Below are the code and all the weights of a small trained network. Each question names an input and a class and asks about switching units off, where a switched-off unit gives its printed mean instead of its output.

import numpy as np


def w(rows, s, z=0):
    codes = np.array(rows[::2]) - 128.0
    scale = np.full(codes.shape[1], s)
    scale[-1] = z or s
    return codes * scale


def f(y):
    return np.maximum(y, 0)


def log_softmax(a):
    a = a - a.max(-1, keepdims=True)
    return a - np.log(np.exp(a).sum(-1, keepdims=True))


def net(x, mask):
    res = np.array(x, float).reshape(1, 7) / 4 @ E
    y = f(res @ A[0][:, :-1].T + A[0][:, -1])
    res = res + np.where(mask, y, B[0][:, -1]) @ B[0][:, :-1]
    return log_softmax(res[-1] @ U[:, :-1].T + U[:, -1])


A, B = {}, {}
E = w([
[139,221,208,41],'x0',
[69,219,36,127],'x1',
[126,123,122,118],'x2',
[117,105,97,76],'x3',
[118,107,99,81],'x4',
[9,123,175,145],'x5',
[133,138,140,149],'x6',
],0.011)
A[0] = w([
[117,72,111,184,147],'N1',
[234,139,90,124,58],'N2',
[147,11,221,117,59],'N3',
[138,166,145,179,214],'N4',
[173,67,171,161,97],'N5',
[113,189,68,140,130],'N6',
[45,115,158,113,71],'N7',
[200,118,99,119,104],'N8',
[132,175,206,52,136],'N9',
[153,117,165,168,74],'N10',
[12,64,174,131,116],'N11',
[171,90,156,104,120],'N12',
[83,165,195,99,156],'N13',
[92,11,57,231,157],'N14',
[115,184,85,154,109],'N15',
[89,111,123,132,168],'N16',
[179,89,184,100,86],'N17',
[124,190,68,143,108],'N18',
[203,136,99,128,42],'N19',
[143,114,127,78,114],'N20',
[138,183,75,146,102],'N21',
[202,147,83,103,90],'N22',
[151,129,92,127,178],'N23',
[155,83,156,122,109],'N24',
[88,163,162,102,112],'N25',
[146,124,134,78,106],'N26',
[200,158,110,138,68],'N27',
[175,140,104,113,2],'N28',
[197,200,182,125,150],'N29',
],0.013,0.0023)
B[0] = w([
[160,151,111,91,183],'N1',
[125,134,198,174,207],'N2',
[54,58,54,107,211],'N3',
[124,124,104,98,165],'N4',
[100,115,79,138,186],'N5',
[41,86,72,130,192],'N6',
[123,122,188,169,171],'N7',
[92,140,199,148,185],'N8',
[199,166,40,61,218],'N9',
[109,118,109,128,157],'N10',
[142,99,203,226,195],'N11',
[82,71,113,115,173],'N12',
[205,126,162,111,192],'N13',
[221,255,131,11,248],'N14',
[95,145,60,173,179],'N15',
[157,115,219,155,152],'N16',
[98,95,89,134,185],'N17',
[101,52,104,123,189],'N18',
[127,132,192,137,181],'N19',
[129,141,141,150,158],'N20',
[69,132,112,130,179],'N21',
[117,137,207,180,195],'N22',
[130,113,172,130,162],'N23',
[64,78,65,169,165],'N24',
[144,148,132,129,174],'N25',
[164,125,119,120,161],'N26',
[173,95,162,155,179],'N27',
[138,116,151,163,160],'N28',
[145,121,104,119,206],'N29',
],0.008,0.015)
U = w([
[221,153,101,67,145],'0',
[27,89,70,142,9],'1',
[125,115,248,183,255],'2',
],0.015,0.00099)

Each question gives the input, the list of numbers given to net, and the class t.
The units are the neurons (one row each of A and B). Each row of codes is followed by its name. A weight is (code - 128) times the scale printed after its matrix; where a second scale follows, it is the last column's (A, B and U).
mask holds one flag per neuron, in row order. A switched-off neuron (its flag False) gives its mean, the last column of its row in B, instead of its output. The means were averaged over made-up inputs and are rounded, as every weight is.
A unit's drop is (log p(t) with every unit on - log p(t) with that unit switched off) / (log p(t) with every unit on - log p(t) with every unit switched off).
The circuit of an input: a set's keep is (log p(t) with only the set's units on - log p(t) with every unit switched off) / (log p(t) with every unit on - log p(t) with every unit switched off). Starting from the 12 units with the biggest drops (on a tie, the unit counted first), units are removed one at a time, each time the one whose removal leaves the highest keep (on an exact tie, the one counted first), for as long as the keep stays at least 0.8.
units of the circuit, in order: the units of the circuit, biggest drop first
most important unit: the unit with the biggest drop
top k neurons: the k neurons with the biggest drops, biggest first
drop when u is switched off: that unit's drop, to one decimal
input [6,8,-3,3,-5,-1,5], class 1: most important unit -> N14
input [6,5,4,0,7,-8,-6], class 2: units of the circuit, in order -> [N22, N14]
input [-2,3,6,1,-4,-4,-4], class 2: top 2 neurons -> [N3, N9]
input [6,-8,5,-4,6,0,-2], class 1: top 2 neurons -> [N3, N14]
input [-5,-4,0,4,4,-1,-6], class 0: top 2 neurons -> [N14, N6]
input [-3,3,5,7,6,-2,-2], class 0: top 3 neurons -> [N3, N14, N24]
input [8,-7,-8,5,2,1,3], class 0: top 2 neurons -> [N9, N13]
input [-5,-1,0,-8,0,-6,3], class 2: top 4 neurons -> [N9, N2, N8, N19]
input [1,-3,-5,-6,4,-4,2], class 2: top 2 neurons -> [N6, N2]
input [-7,-5,-3,-5,-6,7,8], class 0: top 2 neurons -> [N14, N1]
input [7,6,0,-4,-4,3,5], class 0: top 2 neurons -> [N13, N9]
input [0,5,-2,6,2,6,-4], class 2: top 2 neurons -> [N11, N3]
input [6,-5,5,-5,2,2,-4], class 0: top 2 neurons -> [N9, N13]
input [3,6,-7,-1,6,-6,2], class 1: most important unit -> N6
input [-8,-4,4,8,-7,6,1], class 0: drop when N14 is switched off -> 1.6
input [-6,-6,0,0,6,8,-1], class 2: drop when N7 is switched off -> 0.4
input [-5,1,-8,5,2,2,-7], class 0: drop when N14 is switched off -> 0.2
input [3,4,-7,2,-3,-4,-8], class 1: drop when N18 is switched off -> 0.1
